Where the symbols take the elements:
boza: β>deni, φ>pepu, ξ>bota, ρ>zupi, θ>sopi, γ>geno
sumo: β>furo, φ>fufe, ξ>nesi, ρ>fimu, θ>vobu, γ>fofi
gare: β>pege, φ>seto, ξ>none, ρ>mini, θ>nesu, γ>razo
bike: β>guto, φ>sine, ξ>pufa, ρ>zufu, θ>vugo, γ>mena
tota: β>guzu, φ>dabi, ξ>mise, ρ>kuve, θ>pufa, γ>nuse
seto: β>liza, φ>pido, ξ>pege, ρ>razo, θ>zupi, γ>bota
vepe: β>rida, φ>tuse, ξ>mena, ρ>vugo, θ>furo, γ>maki
deni: β>razo, φ>zeta, ξ>mini, ρ>pido, θ>pepu, γ>nesu
pusa: β>bula, φ>pefi, ξ>pepu, ρ>kolo, θ>mise, γ>more
lobe: β>lamo, φ>seki, ξ>more, ρ>mise, θ>nuse, γ>guzu
fete: β>pufa, φ>bike, ξ>tezo, ρ>luva, θ>vena, γ>zufu
refa: β>nesi, φ>sumo, ξ>tuse, ρ>zivu, θ>nope, γ>fimu
zupi: β>pido, φ>geno, ξ>seto, ρ>zeta, θ>date, γ>boza
lamo: β>kolo, φ>pili, ξ>date, ρ>pefi, θ>seki, γ>neza
neza: β>pusa, φ>mise, ξ>sopi, ρ>lamo, θ>tizi, γ>pili
luva: β>vuno, φ>zufu, ξ>saze, ρ>guto, θ>rida, γ>fete
nope: β>sumo, φ>vobu, ξ>refa, ρ>faru, θ>none, γ>dasu
zivu: β>zudo, φ>fimu, ξ>maki, ρ>furo, θ>faru, γ>refa
sine: β>fete, φ>vena, ξ>guto, ρ>mena, θ>maki, γ>rida
pefi: β>sopi, φ>neza, ξ>bula, ρ>more, θ>guzu, γ>lamo
maki: β>vena, φ>zudo, ξ>sine, ρ>vepe, θ>zivu, γ>tuse
bama: β>faru, φ>none, ξ>fofi, ρ>vobu, θ>none, γ>none
furo: β>tuse, φ>refa, ξ>vepe, ρ>kunu, θ>fufe, γ>zivu
fofi: β>zivu, φ>faru, ξ>kunu, ρ>sumo, θ>bama, γ>fufe
pufa: β>dabi, φ>guto, ξ>tota, ρ>vuno, θ>bike, γ>gupe
dabi: β>tizi, φ>tezo, ξ>guzu, ρ>nuse, θ>guto, γ>saze
kunu: β>maki, φ>zivu, ξ>vugo, ρ>nesi, θ>fofi, γ>furo
guto: β>tezo, φ>fete, ξ>dabi, ρ>gupe, θ>sine, γ>luva
pido: β>gare, φ>nesu, ξ>liza, ρ>bota, θ>geno, γ>deni
date: β>geno, φ>kolo, ξ>zupi, ρ>bula, θ>lamo, γ>sopi
seki: β>pili, φ>kuve, ξ>lamo, ρ>guzu, θ>saze, γ>tizi
kolo: β>vuli, φ>more, ξ>geno, ρ>sopi, θ>pili, γ>pusa
vena: β>bike, φ>vugo, ξ>fete, ρ>rida, θ>zudo, γ>sebo
sebo: β>mena, φ>vepe, ξ>zufu, ρ>vena, θ>nesi, γ>vugo
vugo: β>sine, φ>maki, ξ>bike, ρ>sebo, θ>kunu, γ>vepe
tizi: β>mise, φ>tota, ξ>neza, ρ>seki, θ>tezo, γ>kuve
zufu: β>gupe, φ>mena, ξ>vuno, ρ>fete, θ>sebo, γ>bike
bota: β>mini, φ>deni, ξ>topo, ρ>seto, θ>boza, γ>pido
geno: β>nesu, φ>vuli, ξ>pido, ρ>boza, θ>kolo, γ>pepu
zeta: β>bota, φ>boza, ξ>razo, ρ>nesu, θ>bula, γ>zupi
nesi: β>vepe, φ>furo, ξ>sebo, ρ>zudo, θ>sumo, γ>kunu
nesu: β>seto, φ>zupi, ξ>gare, ρ>deni, θ>vuli, γ>zeta
dasu: β>fofi, φ>bama, ξ>fimu, ρ>nope, θ>none, γ>vobu
topo: β>none, φ>mini, ξ>none, ρ>pege, θ>bota, γ>liza
guzu: β>neza, φ>tizi, ξ>pefi, ρ>lobe, θ>dabi, γ>seki
razo: β>topo, φ>bota, ξ>none, ρ>gare, θ>zeta, γ>seto
saze: β>kuve, φ>vuno, ξ>seki, ρ>dabi, θ>luva, γ>tezo
pepu: β>zeta, φ>bula, ξ>deni, ρ>geno, θ>pusa, γ>vuli
faru: β>fimu, φ>dasu, ξ>zivu, ρ>fufe, θ>none, γ>nope
vuno: β>nuse, φ>gupe, ξ>kuve, ρ>tezo, θ>zufu, γ>pufa
mini: β>none, φ>razo, ξ>none, ρ>liza, θ>deni, γ>gare
sopi: β>pepu, φ>pusa, ξ>boza, ρ>date, θ>neza, γ>kolo
nuse: β>seki, φ>saze, ξ>lobe, ρ>tota, θ>gupe, γ>dabi
pege: β>none, φ>liza, ξ>none, ρ>none, θ>seto, γ>topo
pili: β>more, φ>lobe, ξ>kolo, ρ>neza, θ>kuve, γ>mise
vobu: β>fufe, φ>none, ξ>sumo, ρ>dasu, θ>none, γ>bama
fimu: β>kunu, φ>fofi, ξ>zudo, ρ>refa, θ>dasu, γ>sumo
liza: β>none, φ>gare, ξ>none, ρ>topo, θ>pido, γ>mini
rida: β>zufu, φ>sebo, ξ>luva, ρ>sine, θ>tuse, γ>vena
more: β>date, φ>lamo, ξ>vuli, ρ>pusa, θ>lobe, γ>pefi
gupe: β>saze, φ>luva, ξ>nuse, ρ>pufa, θ>mena, γ>guto
zudo: β>vugo, φ>kunu, ξ>vena, ρ>tuse, θ>fimu, γ>nesi
tezo: β>tota, φ>pufa, ξ>tizi, ρ>saze, θ>fete, γ>vuno
mena: β>luva, φ>rida, ξ>gupe, ρ>bike, θ>vepe, γ>sine
mise: β>pefi, φ>guzu, ξ>pusa, ρ>pili, θ>tota, γ>lobe
kuve: β>lobe, φ>nuse, ξ>pili, ρ>tizi, θ>vuno, γ>tota
bula: β>boza, φ>sopi, ξ>zeta, ρ>vuli, θ>pefi, γ>date
vuli: β>zupi, φ>date, ξ>nesu, ρ>pepu, θ>more, γ>bula
fufe: β>refa, φ>nope, ξ>furo, ρ>fofi, θ>none, γ>faru
tuse: β>sebo, φ>nesi, ξ>rida, ρ>maki, θ>refa, γ>zudo

The rows follow the links: the fewer symbols apart two elements are, the more alike their rows tend to be.

Each row is also shifted at random along 4 hidden directions that mean nothing.

Some elements, each with a row of numbers:
vugo -> -118 -72 -22 83 -170 294 277 165 54 -140 82 28 109 653 -67 23 40 -139 350 -206 181 145 80 -103 48 390 -198 256 199
tota -> 209 -228 170 -28 84 -188 12 41 -303 -125 -386 -155 -86 -299 77 -187 6 -36 282 300 49 -48 -85 48 -232 -82 -6 38 95
mise -> 214 58 -84 228 -137 -104 -213 -209 -2 238 -142 153 273 -476 227 272 32 -164 -591 98 -450 245 258 -841 -330 381 -38 16 191
zudo -> -149 -43 67 -306 271 -117 177 150 326 -110 -646 134 -176 14 289 -50 -323 -314 -196 -154 -37 -112 -66 -208 346 130 -78 353 -291
fufe -> -83 37 199 -343 392 -121 -129 161 127 -209 -166 198 -462 -505 11 -192 -177 -135 -218 13 116 -170 -151 444 277 -592 -19 -90 -730
pido -> -104 279 -454 118 -92 226 -110 -233 138 230 418 -5 250 362 -242 142 228 379 -333 -205 -102 -170 258 -69 126 283 305 -119 155
neza -> 188 -131 432 96 -212 -471 -153 -22 -238 157 -266 -184 -40 -569 367 76 -211 -123 197 375 -131 188 -419 111 -333 -467 -128 -131 124
date -> 91 217 -174 95 -83 96 -285 -84 -246 119 188 -95 -35 33 -228 -12 251 358 10 121 145 -265 106 585 -76 -263 239 -172 -107
maki -> -149 -28 -16 -10 -7 161 226 76 304 -75 64 192 104 237 78 112 -110 -281 -117 -263 -85 239 97 -517 132 403 -202 187 52
zupi -> -47 83 165 95 -374 -314 -44 0 -93 350 -474 -314 89 325 367 197 -211 81 318 133 61 -124 -413 443 -13 -222 56 181 201
guto -> 54 -234 -26 -159 229 -70 238 105 -30 -161 -789 -75 -32 114 185 -159 -106 -158 129 58 17 -158 54 -295 38 404 -13 411 114
vobu -> 1 -1 406 17 -43 26 -152 116 -52 -188 814 215 -264 -535 -182 -48 -14 -130 81 31 97 378 -221 384 -107 -755 -263 -484 -377
zeta -> -58 121 -51 -215 275 -239 -185 -193 127 112 179 -78 -143 -449 -99 -117 -65 332 -289 43 -123 -298 -200 370 206 -529 323 -376 -255
dabi -> 183 -376 341 -250 247 -431 131 170 -293 -177 -953 -287 -278 -327 301 -307 -235 -133 491 387 131 -216 -331 266 -96 -250 -29 233 -5
fimu -> -101 159 -5 190 -214 386 -40 58 154 -80 886 347 61 131 -243 162 153 -133 -175 -277 29 406 190 -153 -5 33 -242 -197 -123
pefi -> 168 104 34 186 -330 -210 -174 31 -235 299 -820 -162 127 126 417 244 -61 -74 30 242 -42 -105 -22 14 -210 150 1 378 157
kuve -> 217 -149 44 123 -87 -106 -9 20 -269 1 -455 -102 73 -92 150 0 50 -99 136 226 -33 20 86 -202 -275 218 -38 185 223
bike -> -36 -277 101 -357 405 -142 277 171 0 -282 -710 -136 -240 16 107 -346 -185 -104 301 64 158 -270 -142 116 198 16 5 274 -121
tizi -> 211 -95 6 269 -185 98 -78 -66 -328 -41 396 -17 153 -154 -168 25 269 57 158 175 -31 247 165 -182 -422 93 -82 -184 294
fete -> 0 -338 280 -178 174 -291 288 106 56 -161 -556 -105 -65 -146 297 -138 -306 -291 269 90 -64 99 -268 -329 -6 99 -182 221 158

Complete each set of four: the symbols that take the first to the second take the third to the fourth, perhaps in another order.
Answer with the element's name.
-13 -262 104 -54 110 18 272 57 23 -194 -30 -31 16 35 1 -119 -66 -165 231 -38 -6 140 -27 -324 -39 231 -142 82 196
: 136 -171 -84 -2 176 133 78 -17 -171 -221 115 2 9 -113 -214 -201 203 38 91 67 14 13 229 -219 -169 219 23 -54 145
:: -97 83 152 -16 -26 108 -38 119 161 -95 288 250 -125 -102 -6 84 -80 -215 -121 -133 46 228 -33 43 87 -201 -209 -76 -313
: zudo

216 -210 462 99 -140 -437 -104 -77 -196 81 33 -105 16 -775 270 59 -182 -166 107 354 -236 350 -362 -172 -408 -417 -177 -271 177
: 196 -307 294 40 0 -233 59 19 -259 -119 -65 -130 -23 -418 78 -122 -69 -104 315 279 -57 194 -188 -120 -332 -159 -141 -120 221
:: 215 134 -299 1 117 2 -239 -9 -236 88 -810 -47 -36 -11 89 -29 162 124 -263 182 30 -445 331 73 -54 245 248 320 -139
: kuve

160 307 -483 332 -271 420 -296 -48 -370 133 22 -22 209 514 -262 121 509 313 -59 45 187 -259 564 227 -201 392 215 152 97
: 7 314 -384 31 89 46 -277 -289 177 251 264 131 128 -262 -133 150 154 256 -754 -82 -295 -153 286 -222 92 85 303 -209 -137
:: -157 -5 152 -135 128 178 66 151 84 -267 527 145 -260 22 -268 -162 14 -38 183 -148 248 76 -93 433 177 -382 -126 -206 -349
: vena

26 -243 -44 -297 380 61 223 227 -266 -370 -632 -226 -300 320 -153 -484 67 109 589 124 425 -478 19 548 145 21 132 296 -102
: 122 -326 232 -168 155 -267 215 184 -245 -183 -862 -233 -162 -6 250 -242 -176 -139 516 253 144 -157 -213 95 -73 13 -54 324 116
:: 18 226 -152 124 -155 -3 -236 -148 -49 244 157 -47 105 11 -51 143 124 243 -198 30 -49 -118 56 208 -18 -97 190 -133 -17
: zeta

-171 -227 490 -219 92 -223 218 161 200 -200 144 54 -227 -267 150 -98 -369 -310 266 -44 38 275 -486 96 141 -453 -287 -126 -156
: -145 79 3 -16 -42 276 80 182 106 -154 171 160 -83 372 -105 13 27 -120 115 -212 225 55 77 183 168 29 -141 113 -199
:: 183 116 -130 57 -3 58 -257 17 -417 -10 -147 -140 -115 1 -189 -127 283 303 168 233 244 -356 137 634 -147 -230 220 -46 -138
: mise

58 277 -295 122 -98 168 -286 -119 -168 169 170 -35 52 125 -221 57 279 354 -178 36 70 -258 232 378 -21 -66 263 -109 -83
: 81 132 66 243 -350 45 -230 -39 -328 127 487 -183 17 89 -187 65 220 286 346 154 182 3 -136 666 -236 -450 73 -295 91
:: 138 115 -2 54 61 -90 -305 -177 -113 93 449 47 -47 -612 -160 1 121 190 -307 153 -165 23 19 106 -180 -409 136 -438 -131
: more

133 -200 46 336 -220 277 107 -131 -168 -142 1100 96 289 -152 -361 18 294 -14 179 -6 -146 599 200 -594 -480 273 -235 -427 515
: -101 -95 30 224 -320 246 325 94 146 -25 195 76 302 597 84 221 -33 -288 217 -243 -10 444 103 -596 -72 604 -331 251 424
:: -145 -58 46 -194 223 70 165 83 297 -174 51 183 -106 -27 -7 -57 -142 -205 -145 -212 -31 93 -8 -223 227 77 -118 50 -190
: dasu

138 200 -110 356 -371 -19 -239 -208 -2 358 123 108 355 -183 195 426 74 -51 -484 32 -355 277 209 -600 -312 295 -26 -21 248
: 184 -244 34 -329 690 -256 -97 -165 3 -280 139 126 -267 -1201 -210 -394 10 53 -444 207 -306 -69 66 -329 -67 -309 139 -450 -294
:: -90 -257 291 -29 107 -12 245 -93 286 -210 1040 228 69 -521 -176 -41 -126 -231 -65 -160 -282 647 -180 -651 -77 -107 -306 -513 151
: sumo

-148 24 77 30 -124 278 138 181 59 -160 366 122 -59 409 -148 7 24 -110 266 -189 249 169 -19 239 102 -38 -198 21 -108
: -118 -188 178 84 -102 239 277 67 45 -246 905 59 46 192 -296 -83 72 -62 427 -162 126 426 -97 -58 -76 -24 -260 -279 224
:: -79 -139 -36 84 -98 334 284 123 -34 -221 351 -6 90 561 -231 -68 130 -21 439 -161 221 166 101 -53 -22 319 -153 82 255
: guto

216 -62 54 -143 321 -151 -256 -57 -296 -142 87 -64 -282 -712 -229 -311 138 248 -29 307 40 -232 -14 444 -152 -552 184 -360 -286
: 193 58 70 212 -260 -101 -206 -37 -290 165 -86 -110 82 -130 104 113 97 50 76 233 -11 52 -18 117 -279 -117 -7 -39 137
:: 114 215 -283 -14 42 -29 -289 -14 -204 169 -710 -108 -68 107 75 10 136 218 -191 155 101 -515 201 409 47 1 295 257 -215
: bula

54 223 -47 402 -626 58 -144 -32 -207 362 23 -166 293 512 135 352 116 131 208 54 69 69 -20 217 -219 90 8 117 339
: 138 260 -319 130 -85 45 -281 -97 -123 241 -453 10 112 60 85 169 176 128 -399 79 -90 -257 340 -60 -68 267 212 199 -48
:: 103 148 50 331 -444 -67 -215 -89 -166 295 170 -88 209 16 122 293 69 67 15 118 -76 186 -52 51 -278 -91 -37 -100 219
: lamo

19 -225 12 35 93 260 215 0 -91 -307 747 42 26 19 -418 -222 202 49 303 -67 73 225 106 -151 -130 101 -92 -276 216
: 210 -24 -238 30 38 2 -31 73 -264 31 -1196 -114 70 274 267 -10 94 -64 -11 188 52 -361 348 -206 -119 603 120 640 98
:: -118 124 -44 -6 -30 231 15 142 179 -62 36 230 -52 261 -12 103 -21 -202 -158 -229 91 75 148 -12 167 134 -142 174 -273
: vena

-59 156 75 96 -202 164 -55 150 105 14 -14 241 2 173 136 222 -45 -274 -140 -132 66 198 93 -43 26 72 -240 169 -205
: -164 -26 -32 -393 493 -10 107 65 371 -223 -115 254 -258 -289 -34 -183 -183 -173 -403 -201 -63 -114 45 -172 388 -53 -7 12 -473
:: 222 -75 62 192 -140 -7 -141 -40 -350 -8 176 -71 34 -251 -97 -40 184 67 173 247 5 107 55 47 -364 -102 -19 -173 170
: kolo

